[-18   5  -2   7 -12 -31   0  -6  14   3  15   4  -4   0  -3 -12]
X, digof
[ -4 -18   3  16  -7   0   2  -9   0  -6   8   2   2  -5  -1  15]
E, fubor
[ -3 -20  12  23  -1 -30   3  16   8   5  22  -3   5 -20   6  -9]
X, pogis
[-8 11  8 21  5  3 -8  5 16 -4  4  2 -2  1 -1 -4]
X, digof
[  3 -20   3  23  11  -2  -1   3   6   3   9  -2  -6 -13   3   1]
E, fubor
[  1 -12   6   9  17  -3   1  -1   7 -15  -8  -2  -7  -8  -1   2]
E, fubor
[-10   6  15  23   0 -15  -6  -3  12  -9   3  -2  -7  -8   1  -3]
X, fubor
[ -3 -23  -9  29   4   0   5  14  11  -2  16  -1 -13  -4  -5 -26]
E, digof
[ -8  13  -6  45   2  -5 -12  21  13  19  11  -2  -1  -5 -12 -35]
X, digof
[ -7  -1  17  24  -9 -19  -1   6   8   3  14  -1  11  -7  -1  -3]
X, pogis
[ -2  -9  10  -5 -10 -17   7   5  18 -11  10   3  -1   9  -4   3]
E, pogis
[ -4 -15   1  24 -14 -11   5  12   9  -4  13   0   4  -6  -7   7]
X, pogis
[-19  -6  -7  31 -15 -25 -15   7  12  -9  20   7 -17  -2   5 -31]
X, digof
[ -6   1  12  14   6 -11   0   2  13  -2   2   1   1  -1  -3   7]
X, digof
[ -8  -8   6  33   5  10   6   9   9  -3  11   0   0  -3  -3 -10]
X, digof
[  5 -27   4  14   9   4   1   6   7 -10   8   2  -5  -6   2   6]
E, fubor
[  9 -29  -6  54  20  12   2  11  10  15   5  -7  -4 -19  -5 -11]
E, fubor
[ -4   0   0  65   5  15 -24  23   9  10  16   3   4  -4  -3 -31]
X, digof
[  1 -10  -4  30  17  -8 -11   9   2   3   1  -1  -1 -18  -1  -8]
X, fubor
[ -3 -11  -7  41   6   8  -4   3  15  -4   5   2  -9 -10   3   1]
E, digof
[ -7 -12   0  36   0  -6  -3  -7   5   6  10   1   7 -15  -6  -2]
X, fubor
[ -2   3  -1  44   7   7 -23   7  12   8   4  -1 -22 -15  13  -8]
X, digof
[ -5   3  -5  56 -11   5 -20  16   2  16  12  -1  -3 -17   5 -22]
X, digof
[-12  16  26  -1 -13 -31   3   5  12 -12  15   2  15   5  -5   5]
X, pogis
[ 14 -18   5  50   5   7  12  31  13  16   1 -15  -5 -21  -5 -15]
E, pogis
[ -5  -7  -7  64  18  15 -10  10  22  -4   4   3 -16 -12 -10  -6]
E, digof
[ -7 -15  18  -9   7 -21  28   8  14 -19   5   0   7  -2  -8  22]
E, pogis
[ -9  15  25  11  -7 -14   5   5  19  -5   5   1  10   5  -6   7]
X, pogis
[  2 -18 -11  59  25  18   3   8  20  13   7  -8 -11 -15  -7 -31]
E, digof
[ -1  -7  -7  65   0   0  -9  18   2  24   3  -8   7 -28  -9 -14]
X, pogis
[ -9  -7  -6   6  -4 -17  -9   8  16 -18  16   9  -4   8  -7 -18]
X, digof
[ 1 -5  3 39  4 16 -6 11 23  3  9 -2 -6 -1 -2 -1]
E, digof
[ -3 -19   4  35  17   8   2   6   9  -1  14   1   0 -10  -2  -6]
E, fubor
[ -8 -26  15 -15 -11 -18  22  -1  16 -16  19   3   4   8  -4  26]
E, pogis
[-16  22  20  24  -1 -17  -8   8  14  -7   3   3   4  -2  -4  -6]
X, digof

[-32  -1  -5   3   4   7 -18  33 -12 -11  15   2  -8 -20   6  33]
zeten, L
[-13   8   4 -10   1  -4   9 -12  -3  -6  -3  -2   7  -9   0 -22]
gonas, H
[-15   1   5   3   7  -4  11  13  -8   0   8  -7  -3  23  17  14]
gonas, L
[-36  -6  -9  -5  32  -5 -19  11 -16  -4   6  -4  -9 -34  14  24]
gonas, L
[-51  11  17  -6  -9  10 -10   7 -28  -5  14  -9   3 -50 -30  -7]
gonas, W
[-20  -8  -2  -2  13 -13  10  -9 -20   0  -6  -5  -2 -24  -1 -18]
gonas, H
[-27   9  10  -1  10  -2   5  -1  -8  -4 -19  -3   3 -21   3   0]
gonas, H
[-27  10   4   4  -2   3   3   7  -9  -4  10   1   0   3 -11  14]
gonas, G
[-27   0   0 -18  15  -5  17  -3 -13 -10  -7   3  -4 -19   2  -2]
gonas, H
[-24  13  11  -7  19 -10  -3   8 -30 -12  14 -10   4 -49 -15   3]
gonas, W
[-39  -2  10  -5   4  -7  13  -9 -17  -7 -17   4   9  25   2  -1]
zeten, H
[-33   6  11  -4   1  -9   8  -6 -30  -2 -17  -7   3 -27  -5  -8]
gonas, H
[-12   8  17   2  17 -17  -6  -3 -12 -10 -22  -4  -1 -10   1   7]
gonas, H
[  9  21   5 -10  11  -4  13  -1 -16   0 -13  -8  -5  14   5  -8]
gonas, H
[-29   8   7  -5  20  -2   4  -7 -35 -17 -16 -14  20  15  -4  12]
gonas, P
[-17   6   1   9  18  -9 -24  -3 -20 -12  33   6  12 -24 -15 -11]
zeten, W
[-24  10  -3  -4   2  -2  23   4 -16  -6 -26 -10  13   0  19   0]
zeten, H
[-12   5  15  -6  -5   2   2   9  -8  -4  -4  -5  -1  -4   2  -6]
zeten, H
[-14  16   5  -6   2 -11  14  20  -8 -31 -18  -6  27 -18 -11  11]
gonas, W
[-40   3  14  12 -16   3   0  21   2 -13  13 -14 -12  11   2  30]
zeten, L
[-34   4  13  -2  -3  -4  29   2 -21 -21  -1 -11   5  10 -11  31]
zeten, W
[-26   3  15  -5   3  -4  12  -6  -7 -17 -36 -12   2 -14   6 -13]
gonas, H
[-35  -7  15  -4 -13  -3  -1 -14  -8  -7  -8  -7   2 -23  -1 -16]
zeten, H
[-36   7  12  10 -14   7  10   1  12 -24 -26  -8   4   1 -21   2]
Pasag, W
[-26  12   9   1  19   0  -7  44 -19 -16   9 -17  27 -36 -24   4]
zeten, W
[-19   5   0   8 -10  -8 -10  15 -20 -22  12   3  17 -26 -13  11]
zeten, W
[-25   1   8   4 -11 -12   1   1 -25  -2  -2   8  -5   3   6  28]
Pasag, G
[-31  -9  10 -12  -7  -3   5 -20 -18 -15 -11  -7  -4  -6 -12  -9]
gonas, H
[-42 -12  11   0  -5  -3 -17  14 -14 -17  -4  -1  -7 -52  -6  26]
Pasag, L
[-39   7  -1 -13  -1 -14  -5  14 -21 -11  20 -15   1 -50   2  -6]
gonas, W
[ -1  16  -1   2  19  -6   0   2 -11 -16   8  -4   8 -54   0  16]
gonas, W
[  4   3   8  -6   1   2   1  -5 -20  -7 -10  -8  44 -24 -28  14]
zeten, P
[-28  -2   8   8  -2   3 -10   5 -18 -17  18  -1   7 -15 -14  -4]
zeten, W
[-34   6   7  -9   2  -2   1  -3 -12  -4 -30 -14  -6 -43  -4  -5]
gonas, H
[-33  18  -7  -9   0 -14   2  -3 -22  -7  -6   6   4 -23   4   7]
zeten, G
[-36  17  14   4   2   5  23  15  -7  -7   5  -4  -6  28  -4  28]
zeten, L
[-13   6  -7   4  -4  -1  -5  29   3 -13  12  -5  -9  -9  -3  17]
Pasag, L
[-21  17  -1 -13   5 -20  -9  17 -18 -11  18  -5  -6 -46   7  18]
Pasag, L
[-10  14   5 -12  22  -8  22   1 -16 -13 -26  -6  25 -12  -4  13]
gonas, P
[-13   5   5   0   9  10 -11   6  -6  -8   8   0  -8 -29  -5 -21]
zeten, W
[-43   9   1   4   3  -2 -16  12  -5 -19  -4 -11  19 -37 -18   7]
zeten, W
[-37  10   5  -5 -12  -6   5  -1 -34 -12 -11  -9  13 -49  -6  65]
gonas, W
[-13   1  -3 -22  15 -13  34  24 -15  -4 -34  -2  -9  12  19  31]
gonas, H
[ 29   6  -3   4  15 -12 -24 -13   5  10   7  -6 -22 -13  21 -39]
Pasag, H
[-29   1   2 -13   2  -3  10  -2  -9 -15 -30  -6   4  -5  -2   3]
gonas, H
[-22  11   9  -4 -15  -8   4   5 -24 -15  -2  -1  -6 -12   2  17]
zeten, L
[-29  -4  11  11  12   7   2  11  10 -14   2  -3 -14  36   6  26]
zeten, G
[-19  21 -57  -9   7  -3   1   0 -17 -11  -3  -5   1  -5   0 -19]
zeten, H
[-30   3   4  -4  -3 -14   8   8 -26   2 -16   0  -4   8   4   5]
zeten, H
[ -4   2   8   3   3  10  10  12  -6 -19  13   4  13   0 -17  -1]
gonas, W
[-14  19  16  -5 -14 -17  16  -1 -14 -15 -18  -6  18  -4  -8  -4]
zeten, W

[-17   9  10  11  -2  13  12 -13  10  22  -9   4 -12  15 -11 -12]
sika, R
[  3 -32 -30   6   0  11  20 -48  -3  40 -23  15  19  11 -19  40]
Nutup, J
[-11  -9   4 -20  -2   6  10  -6  -7 -18  -4  -8   4   6  -5 -14]
sika, U
[-19  -7   4  17   5   4 -24  -6   1  16  -9   7  15   2  19 -12]
nov, U
[-25 -11  14  21   1  -9   5 -36   8  60  -1   1  -5  12   1  -3]
Nutup, R
[-16  12   2  24   3   3  -6 -19  23  44  -8  17  -7  16 -10  28]
Nutup, R
[  0 -23  17  -5  -3   5   1 -16  -3  51 -28   9  12  11  10  -5]
nov, J
[  0 -11  16  26   8   7  10 -24  12  48  15  13 -11   0   1   0]
Nutup, R
[-25 -19  12   6  12   1   1 -42  -2  40  -8  15   3  18 -17  17]
Nutup, J
[-23 -40   6  20   3  12  30 -69  -8  23 -26   7  -6   8 -26  32]
Nutup, S
[-21  20  13   6  -7  10   1  19   7   6   0   8   2  13   4 -17]
sika, R
[-12 -21  -1  19   0 -14  12 -54  11  29  -5   2  -2   4 -20 -30]
Nutup, U
[ -3   0   3  16  -1   0 -13   5  10  -2   6   3   0   9  -6  44]
Nutup, R
[-10 -20 -27   6  22  15   9  -9 -15  18 -30   8  10  -3   6  18]
nov, J
[ -3  -3  27  11   1  17  16 -29   9  81 -24   7   4  -1  16 -47]
sika, J
[-39  -8   6   5   7  11  27 -43 -11  21 -14   8   5   6  -4  -9]
sika, S
[ -9 -19 -15   6  16 -12   8 -34   4  -1 -10   7   3  16   0  52]
Nutup, U
[ -3 -11   9  21  -3   5  10  11   3  21 -11  11   6   1   1   1]
nov, R
[-13   8  17 -14   4  16   8 -13  10  46 -10  -2   7  12 -18 -46]
sika, J
[ -6   7  22   1   5  -4  13  -3   7  12  -7   7  -5   2 -29 -23]
sika, J
[-13  -8  27  25  -4  -2 -25  14  12  22   8 -15  -2   7   5 -34]
nov, U

[ -9  16  -6  19   2 -24 -22  29  -1 -10  16   1 -17  20  -9  -4]
vezig, K
[ -7   3   3 -33   7   9  10 -26  -4  13  15  -5   5 -15 -21  12]
dera, Z
[  1  -3  -1  17  -2 -10   7  33  33 -15 -37   5  -1  19   4  -7]
tamu, K
[  1 -14   8   0  13  27 -21  -9   5  22  -4  -4  -6 -12  14  -5]
dera, Z
[  7 -13   4 -16   9  20 -23   1 -18  30 -18   9  -1 -13   6 -12]
dera, F
[ -1  10   0  11 -15 -11  -3   3   8  -9  -9  18   9  11 -47  -8]
vezig, K
[  0   1   0  46 -21  -1  -1  40  -1 -27 -14 -13   4  28   8  10]
tamu, K
[  5 -31  22  26   6  23 -16  24   7   0 -15 -23  -9  -5  22   9]
vezig, Z
[ -2 -24   3   0   4   5 -12  19  -8   0 -50  -5  -5  30   8 -11]
ranal, F
[ -8   3   0  -5  -6 -26   4 -37   9   4 -10  13  -5  -4 -12  -5]
vezig, Z
[ -4 -13  19  -5  20  -6  -6  56  -6  -7 -66 -17  18   5  60   5]
vezig, Z
[ -1  -6   5  -1   9  38 -15   4   3  30   6 -10   5   1  12  -2]
dera, Z
[-11 -16  10  40  -5  20 -33  12  -2   6 -43   9   1  11  -1   0]
vezig, Z
[  7 -24  -1  17  13  27 -22  21  -2   9 -10 -15  13  -5  23   5]
dera, Z

[  1 -16   1  -5 -18  -2   6 -12 -17 -26   5  -7 -10  -1 -15   3]
Sediz, (33)
[-11 -33   0  -4 -14  -4   9   0 -13  -7   7 -10  19  -1 -13  -5]
Duno, (26)
[-23 -42  -2   3   4  -3  -5  19  13  31  -3  -5  15   0 -12 -20]
Duno, (26)
[  5 -19   8   2   0   5   0  -9  32  26   1  -7 -31  15 -17  20]
Duno, (33)
[ 11  24  -3  -4  -4   6  -3 -14  25  20   3  -1 -35   7 -10  21]
vibuz, (33)
[ -1 -54   8  -3  -4   5   9  -1  12 -21   4 -13  -7  -2 -13   6]
Duno, (26)
[ -6 -15   1  -3  -8   8  11 -10  13  -8   0 -16  -2  -6 -18   7]
Duno, (33)
[  9   1   1  -2  -6  -2  -1  -7   5  -2  -3  -1 -29   8  -5   8]
vibuz, (33)
[-17  29 -15 -20 -12  17  -2  11  19  32   4  -8  14  -9 -12  -4]
Duno, (26)
[-10  15   2   3   3  -2  -8  -9   3  47  -1  -4  -2  11  -9  -1]
Duno, (26)
[  5 -42  -1   6 -13  -1  11   8  -3 -36  -1  -8  -6   0  -6  -2]
vibuz, (26)
[  3 -23  -2  -5 -14   1   9   4  -2 -30   6 -10  -6  -2  -8   2]
vibuz, (26)
[ -1  46 -13 -15 -18   8   2   3   6  14   3  -8   7  -5 -12  -2]
vibuz, (26)
[ -3  25  -4  -9 -12   6   5  -9  18  29   5  -9  11  -2 -22   5]
Duno, (33)

[-43 -17  -2  12 -47 -15  -4 -17  20  -1  -2   0  -5  -1  20  10]
(31), zazo
[-10 -13  -9  -3  -7  -3  -2 -14 -12  -8  12  11   2   7   0   6]
(29), zazo
[ 17   0   5  -3   3   8   6  -3  11 -27  14   4  -3  10  -6  -6]
(31), Mil
[-18 -15  -8  -5  -8 -12   4  -5 -12  -5  18   5  11  11  -1  11]
(37), Mil
[-55  -2 -12 -12 -22  -6  -2  -9  -2   3   1  -5   8  28  -5  15]
(37), Mil
[-38 -39 -14 -25 -27  -8   0 -13   7  18   0   0 -11  10  20  20]
(32), Mil
[-22   7   4  -6   1  -5   1 -19  12 -19  -1   1  -5  21   9  12]
(37), Mil
[ 14   8  -9   4   7   7   8   0 -24 -17   1  25  -4  13   5  -9]
(32), zazo
[-34 -15 -15   4  -9 -15   3 -15   3  -1 -11  -4  -2  13  12   9]
(37), Mil
[  3 -12  -3   2   2   1   9  -6   0  -3   8  -2  -2   9   3   4]
(29), zazo
[-52   8  -9   0  -9 -11  -3 -27   2  15  -5  -8 -15  18  12  18]
(37), Mil
[-22 -16 -13  -6 -10 -11  -4  -6   1   8   2 -10  -3  15  10  -4]
(29), Nimu
[ -1  -9 -11   5 -14   2   4   1   6 -15   6   3  -9  19   7  -3]
(37), zazo

[ 23 -18   3  11   2  -3 -48   2  16   1  38 -23   6  16 -10   3]
vivek, gup
[-36   4   6   7  -3   3  11   3  22  -2 -34   2 -20 -10  12   0]
suked, Tek
[-8 10 16 18 -6  7  1 -5 24  3 -7 16 -2  8 17 -2]
vivek, Tek
[-58  -1  11  24  -8   2 -21   2  21   2  11   4 -26 -26  -1   8]
suked, revul
[ -9  -9  -1   7  -3   7  15  -5  34   2 -13  16 -11  -6  35  -3]
vivek, Tek
[ 19   4   1   5  15  10  -8  -8  15   2  -9   0 -10   9  17  -4]
vivek, gup
[-5  2 10 21 -9 -1  2 14 21  5 15 -4  2 13  2 -4]
vivek, revul
[-51  -6  11   4  -3  -1   4   0  -2  -4 -25   5 -24 -10  12  -1]
suked, Tek
[  2 -21   8  29  -2   1   0  -7  35   8  13   4  -7 -10  24  -5]
vivek, Tek
[-43 -11   2   6  11   5 -27  -2  17   6 -16  -1 -41  -4  19  12]
suked, gup
[-33  23   0   6  -4   7   4  -2 -16  -8 -31  -8 -25   3  -1  -5]
suked, revul
[-42  -4   7  12  -7   8   3  -7   4   3 -39   1 -26  -1  16   9]
suked, Tek
[  3   6  14  15  -9   7  27  -2  41   7 -12  33 -17 -14  46  -6]
vivek, Tek
[26 21 -7  9  2 10 16  2 23  0  1 18 -1 -9 15 -1]
vivek, revul
[  5  50   4  -2   2  12 -12   9 -38  -6 -39   1  -5  23 -14 -10]
suked, revul

[ 65  18 -10   5 -11  62  -9 -13  28 -15   7 -12 -11  10  -5  13]
[36], [79]
[ 18  -5   1  -4  11  31  -5   6  16   7  -1 -23   4   9   1  -3]
[36], [75]
[-35   9   3   3   6  27  11  -1  21  -4  -5 -14   2  -5  -6  -5]
[36], [71]
[ 16  -3  -8 -12  13  25  -3  -3  -9   3   0 -45   1  -7  -6  -2]
[36], [72]
[  2   3  -9  -1   6  25  16  -4   5   8  -7 -35 -12  -4   2 -15]
[36], [71]
[ 45  10 -26   2  -6  56  -4   6  -6  -8 -24 -27  -8   1 -18  15]
[36], [79]
[  6   5  12 -11  27  24  -8  -3  38  20  33  -6   5   7  -4  17]
[34], [75]
[  6   8  -6   0 -19  44 -11  -6  16 -15  12 -29  -2   5   8   4]
[36], [66]
[ 42  -1  -7  -3  11  52  -5 -12  11   0   7 -26  -2   6 -14   7]
[36], [75]
[-28  13 -12  -2  22  23   1 -14  33  -4   6  -9   2   1 -15   4]
[34], [75]
[-10   2   8   3  -1  25  -2 -10   8   7  28 -13  -3   9  15  -4]
[36], [75]
[  4   5   8  -4   0  34  -3 -10  19 -11   0  -2  10  11  -7   3]
[36], [75]
[ 14   6   2 -16   4   4  -3   8   2  -4  25 -11 -22 -11 -13   4]
[34], [79]
[ 10  -1  -1 -14  11   9   2 -11  18   7  18   2   0 -27 -14  16]
[34], [72]
[  8   2 -14  -4  12  72   4  -6  17 -19   3 -15   7   0 -10  13]
[36], [79]
[ 39   5 -11   5  16  38  -4 -10  54  -9  11  -9   0  14   1   2]
[36], [75]
[ 38  11 -10   2  12  78   1 -11  33 -26   6  -8   1   5 -11   0]
[36], [79]
[-13 -10   1   4  -8   5  -2  -1  -2  12 -25 -24   5  -1  -2 -13]
[36], [71]
[ -2   7  -6   0  18  66   5 -11  35 -13  19   3   7  11  -9  11]
[36], [75]
[  7   0  -2  18  -5  41  -7  20  10  13  -5 -30  -5  -4  -2 -12]
[36], [71]
[ 18  -5  -5  -1  42  23  11  -6  28   6  28   2  -3   0 -22  19]
[34], [75]
[ 3 -9 -1 -8 20 24 -1  7 11 14 17 -7  6 -7  8  7]
[36], [72]
[  4   4  -6   4   7  34  -5  -3   3  -2   4 -11  34  -5  -7  -2]
[36], [72]
[  7  -2  34   8   0  38  -7  -2  46 -20  18   9   2  23   8  -9]
[36], [79]
[-11   6  -5 -18  28  10   3 -10  23   8  20   1   4   2 -15  10]
[34], [75]
[  2  10 -27  21  -4  25   3  -4   0   9 -25 -34   1   6   2  -6]
[36], [71]
[-11  -7   2  -4  -6  24  -2 -10  10   2  27 -26  16  -1  -4  -9]
[36], [72]
[  4  15 -19  -5  10  34  12   3  16 -15  13  -3   2  -7 -16  20]
[34], [79]
[  0  -1  -6  -2   3  54  -5   0   6  -6   5 -28 -10 -14  -7  -6]
[36], [66]
[-14  -6  -5  10   0  42   4   9  28   7   0 -26  -3  -5  -3   0]
[36], [71]
[ 28   9 -11  -1  12  36   6  -1  31 -11  15   4  -3  -1 -14  27]
[34], [79]
[ 34   5  -6   4  -6  38  -4  -2  16 -13  17 -54  -6   1  -5  -7]
[36], [79]
[-24   2   4   5  -6   7  16   3  -2  -2  -6  -7  19   7 -14 -10]
[36], [71]
[  9  19  -5   0   0  53   0 -10  33  -9  13   4   9  12 -11  14]
[36], [72]
[-11  -1 -13  -3  17  30  17   7  16  -8  -1  12   4 -11  -8   9]
[34], [66]
[ 14  12 -11  -7   9  20  -2  -5   6   3   5 -27  10  -9 -12 -17]
[36], [72]

[ 35   9  12 -13  -8  12  -6  15  -1  -7  -7   1  18  14  -2 -28]
Poko, (90)
[ 28   2  17  -8  -7   7 -10  17  -3 -10  -5   2  14  11  -4 -22]
Poko, (90)
[ 25  -3  18 -10 -10   7 -10  28  -3  -6  -8  -2   9  12   2  -7]
Poko, (90)
[ 19  -1  17  -6 -12   5  -6  17  -2  -8   0  -3  14  14   2 -13]
Poko, (90)
[ 19   1  16 -12 -10   6 -15  23   3  -7  -4   4  12  13  -4 -22]
Poko, (90)
[ 34   6  16 -15  -9   7  -7  14  -3  -8  -7 -15  10   9  -5 -18]
Poko, (90)
[ 31   3  16 -12  -9   8 -10  15  -3  -9  -8  -4  11  13  -4 -17]
Poko, (85)
[ 29   1  15 -11 -12   9 -13  20  -3  -7  -8  -1   8  15  -5 -14]
Poko, (90)
[ 7 -1 10 15 -4  4  3 10 -5  4 -8  3  4 12  5  1]
Poko, (85)
[ 35  -2  13  -8 -12  20 -13  23  -3 -12  -6  -1  14   8  -5  -6]
mepe, (90)
[ 34   1  20 -11 -10   6 -12  17   4 -10  -8  -2  15  10  -2 -18]
Poko, (85)
[ 31  -3  24 -12 -11   5 -11  13  -2  -9  -7  -6  10  10  -1 -15]
Poko, (85)
[ 29  -1  21 -15 -12   2 -11  20   0  -7  -5  -4   4  10  -3 -17]
Poko, (90)
[ 28  -2  17  -5 -12   7 -12  16   0 -11  -4  -7  12   7   0  -7]
Poko, (85)
[ 39   3  17 -18 -10   2 -15  18  -3  -6  -7  -1  10   7  -5 -19]
Poko, (85)
